Here is a tiny trained network, its code and every weight. The questions are about switching its units off for an input and a class, where a switched-off unit gives its printed mean instead of its output.

import numpy as np


def w(rows, s, z=0):
    codes = np.array(rows[::2]) - 128.0
    scale = np.full(codes.shape[1], s)
    scale[-1] = z or s
    return codes * scale


def f(y):
    return np.maximum(y, 0)


def log_softmax(a):
    a = a - a.max(-1, keepdims=True)
    return a - np.log(np.exp(a).sum(-1, keepdims=True))


def net(x, mask):
    res = np.array(x, float).reshape(1, 4) / 4 @ E
    y = f(res @ A[0][:, :-1].T + A[0][:, -1])
    res = res + np.where(mask, y, B[0][:, -1]) @ B[0][:, :-1]
    return log_softmax(res[-1] @ U[:, :-1].T + U[:, -1])


A, B = {}, {}
E = w([
[254,110,29,187,182,122,150],'x0',
[162,125,207,130,155,51,58],'x1',
[140,80,95,17,95,95,159],'x2',
[125,83,103,137,67,103,39],'x3',
],0.014)
A[0] = w([
[104,129,78,109,126,153,181,134],'neuron 1',
[201,106,133,141,182,61,187,203],'neuron 2',
[97,179,95,159,29,205,239,128],'neuron 3',
[233,98,129,143,181,96,135,142],'neuron 4',
[180,114,111,164,209,124,107,203],'neuron 5',
[94,209,193,11,175,92,173,238],'neuron 6',
[142,123,102,158,103,151,138,129],'neuron 7',
[213,154,77,81,117,181,81,107],'neuron 8',
[177,157,62,128,208,114,80,105],'neuron 9',
[141,109,49,121,186,163,190,143],'neuron 10',
[110,70,108,61,37,121,90,166],'neuron 11',
[106,139,125,151,87,200,163,166],'neuron 12',
[152,31,132,50,43,141,145,191],'neuron 13',
[145,124,164,187,160,91,35,201],'neuron 14',
[55,207,171,176,82,214,78,251],'neuron 15',
[64,84,127,57,10,84,85,148],'neuron 16',
],0.011,0.0031)
B[0] = w([
[163,104,126,91,131,171,124,193],'neuron 1',
[152,152,81,55,41,88,219,209],'neuron 2',
[159,88,113,118,176,221,103,242],'neuron 3',
[93,236,44,77,141,28,205,215],'neuron 4',
[178,188,79,74,123,65,178,206],'neuron 5',
[77,166,247,156,99,127,157,237],'neuron 6',
[164,140,139,129,169,118,103,161],'neuron 7',
[130,82,116,71,125,79,145,183],'neuron 8',
[139,124,98,103,111,101,153,199],'neuron 9',
[153,84,136,1,170,142,156,222],'neuron 10',
[93,90,97,101,53,120,61,225],'neuron 11',
[161,77,130,148,171,183,146,190],'neuron 12',
[111,78,104,99,90,173,137,227],'neuron 13',
[175,164,117,144,151,50,38,214],'neuron 14',
[139,191,64,209,155,186,55,244],'neuron 15',
[54,76,126,90,94,117,28,254],'neuron 16',
],0.009,0.017)
U = w([
[151,184,90,88,70,18,207,115],'0',
[91,121,112,247,152,224,147,194],'1',
[123,124,233,96,42,137,224,146],'2',
[197,186,129,248,124,90,71,252],'3',
[55,185,254,202,139,144,125,118],'4',
[35,53,139,93,8,140,54,128],'5',
[220,77,185,90,194,190,142,79],'6',
[114,113,197,102,119,33,83,62],'7',
],0.0082,0.0014)

Each question gives the input, the list of numbers given to net, and the class t.
The units are the neurons (one row each of A and B). Each row of codes is followed by its name. A weight is (code - 128) times the scale printed after its matrix; where a second scale follows, it is the last column's (A, B and U).
mask holds one flag per neuron, in row order. A switched-off neuron (its flag False) gives its mean, the last column of its row in B, instead of its output. The means were averaged over made-up inputs and are rounded, as every weight is.
A unit's drop is (log p(t) with every unit on - log p(t) with that unit switched off) / (log p(t) with every unit on - log p(t) with every unit switched off).
The circuit of an input: a set's keep is (log p(t) with only the set's units on - log p(t) with every unit switched off) / (log p(t) with every unit on - log p(t) with every unit switched off). Starting from the 12 units with the biggest drops (on a tie, the unit counted first), units are removed one at a time, each time the one whose removal leaves the highest keep (on an exact tie, the one counted first), for as long as the keep stays at least 0.8.
circuit, biggest first: the units of the circuit, biggest drop first
most important unit: the unit with the biggest drop
top k neurons: the k neurons with the biggest drops, biggest first
drop when u is switched off: that unit's drop, to one decimal
input [6,-2,-8,8], class 0: most important unit	neuron 5
input [-6,7,-6,7], class 3: top 2 neurons	[neuron 14; neuron 15]
input [0,3,5,-4], class 2: circuit, biggest first	[neuron 6; neuron 14]
input [8,-6,-8,-8], class 0: top 3 neurons	[neuron 4; neuron 5; neuron 2]
input [-1,5,-2,-5], class 4: circuit, biggest first	[neuron 6; neuron 10]
input [7,-6,-8,-5], class 0: top 3 neurons	[neuron 5; neuron 4; neuron 2]
input [-3,8,-1,3], class 7: top 2 neurons	[neuron 14; neuron 13]
input [-4,-2,-1,-5], class 4: top 2 neurons	[neuron 6; neuron 13]
input [1,-1,-1,-8], class 6: top 3 neurons	[neuron 3; neuron 10; neuron 11]
input [5,-6,8,3], class 5: top 2 neurons	[neuron 11; neuron 13]
input [-2,7,2,-8], class 2: top 3 neurons	[neuron 6; neuron 15; neuron 2]
input [1,-4,8,-8], class 6: top 2 neurons	[neuron 3; neuron 10]
input [2,-1,6,0], class 5: top 2 neurons	[neuron 5; neuron 13]
input [1,-8,-7,3], class 1: most important unit	neuron 15
input [2,0,7,-8], class 2: top 2 neurons	[neuron 6; neuron 14]
input [5,-6,-4,-6], class 6: drop when neuron 3 is switched off	0.5
input [-5,-2,-7,8], class 3: drop when neuron 15 is switched off	0.7
input [-2,-4,-4,-5], class 1: drop when neuron 15 is switched off	0.2
